Below are the code and all the weights of a small trained network. Each question names an input and a class and asks about switching units off, where a switched-off unit gives its printed mean instead of its output.

import numpy as np


def w(rows, s, z=0):
    codes = np.array(rows[::2]) - 128.0
    scale = np.full(codes.shape[1], s)
    scale[-1] = z or s
    return codes * scale


def f(y):
    return np.maximum(y, 0)


def log_softmax(a):
    a = a - a.max(-1, keepdims=True)
    return a - np.log(np.exp(a).sum(-1, keepdims=True))


def net(x, mask):
    res = np.array(x, float).reshape(1, 4) / 4 @ E
    y = f(res @ A[0][:, :-1].T + A[0][:, -1])
    res = res + np.where(mask, y, B[0][:, -1]) @ B[0][:, :-1]
    return log_softmax(res[-1] @ U[:, :-1].T + U[:, -1])


A, B = {}, {}
E = w([
[98,141,113,158,249,118],'x0',
[125,130,127,125,127,121],'x1',
[148,78,200,186,114,83],'x2',
[201,199,97,151,130,91],'x3',
],0.015)
A[0] = w([
[156,69,200,100,17,133,252],'n0',
[190,182,101,67,51,140,242],'n1',
[192,183,76,62,45,147,245],'n2',
[76,48,211,163,126,124,126],'n3',
[215,130,174,241,120,62,49],'n4',
[143,100,174,84,69,121,190],'n5',
[56,102,96,15,147,222,223],'n6',
[94,145,129,176,254,137,189],'n7',
[17,90,116,41,134,207,222],'n8',
[74,130,127,178,179,111,169],'n9',
[86,31,209,141,110,128,151],'n10',
[62,86,147,193,203,106,134],'n11',
[155,233,42,113,237,119,173],'n12',
[127,42,175,134,57,140,178],'n13',
],0.0086,0.0041)
B[0] = w([
[103,186,179,56,131,165,245],'n0',
[71,134,78,113,39,131,221],'n1',
[76,138,74,111,50,133,230],'n2',
[70,108,88,205,171,179,208],'n3',
[215,101,206,28,96,37,202],'n4',
[120,170,146,84,125,164,193],'n5',
[222,110,137,70,121,52,229],'n6',
[154,88,153,192,254,127,223],'n7',
[211,96,215,73,122,36,230],'n8',
[138,91,121,184,169,109,181],'n9',
[54,153,192,140,176,206,216],'n10',
[121,74,94,197,149,102,198],'n11',
[144,202,104,134,240,187,241],'n12',
[124,175,219,88,159,186,212],'n13',
],0.0077,0.013)
U = w([
[168,123,170,67,54,59,253],'0',
[98,215,134,134,182,235,125],'1',
[210,77,127,148,161,15,96],'2',
[44,37,128,227,134,138,18],'3',
[77,159,2,133,50,141,98],'4',
],0.0085,0.0016)

Each question gives the input, the list of numbers given to net, and the class t.
The units are the neurons (one row each of A and B). Each row of codes is followed by its name. A weight is (code - 128) times the scale printed after its matrix; where a second scale follows, it is the last column's (A, B and U).
mask holds one flag per neuron, in row order. A switched-off neuron (its flag False) gives its mean, the last column of its row in B, instead of its output. The means were averaged over made-up inputs and are rounded, as every weight is.
A unit's drop is (log p(t) with every unit on - log p(t) with that unit switched off) / (log p(t) with every unit on - log p(t) with every unit switched off).
The circuit of an input: a set's keep is (log p(t) with only the set's units on - log p(t) with every unit switched off) / (log p(t) with every unit on - log p(t) with every unit switched off). Starting from the 12 units with the biggest drops (on a tie, the unit counted first), units are removed one at a time, each time the one whose removal leaves the highest keep (on an exact tie, the one counted first), for as long as the keep stays at least 0.8.
circuit, biggest first: the units of the circuit, biggest drop first
most important unit: the unit with the biggest drop
top k neurons: the k neurons with the biggest drops, biggest first
drop of u: that unit's drop, to one decimal
input [-2,6,-2,-7], class 0: circuit, biggest first	(n8)
input [2,-3,5,-4], class 3: top 3 neurons	(n12; n11; n3)
input [0,-8,3,6], class 0: circuit, biggest first	(n7; n4)
input [1,-7,1,3], class 2: top 3 neurons	(n10; n0; n13)
input [-3,3,-8,-1], class 0: top 2 neurons	(n8; n6)
input [-1,-5,-6,8], class 4: top 2 neurons	(n2; n1)
input [6,4,1,-1], class 3: top 4 neurons	(n4; n6; n8; n11)
input [-7,-1,-6,2], class 4: top 2 neurons	(n2; n1)
input [0,3,-1,-7], class 0: top 2 neurons	(n8; n6)
input [0,4,-5,-8], class 0: top 2 neurons	(n7; n12)
input [7,0,0,-5], class 2: top 2 neurons	(n8; n6)
input [2,5,-2,-8], class 2: top 2 neurons	(n8; n6)
input [6,-1,1,-1], class 3: top 2 neurons	(n4; n6)
input [-2,4,8,-1], class 1: most important unit	n10
input [-8,-8,4,-3], class 1: drop of n6	0.0
input [-7,-6,0,3], class 4: drop of n2	0.3
input [-4,6,6,0], class 1: drop of n3	0.2
input [4,-3,2,-1], class 3: drop of n6	0.2
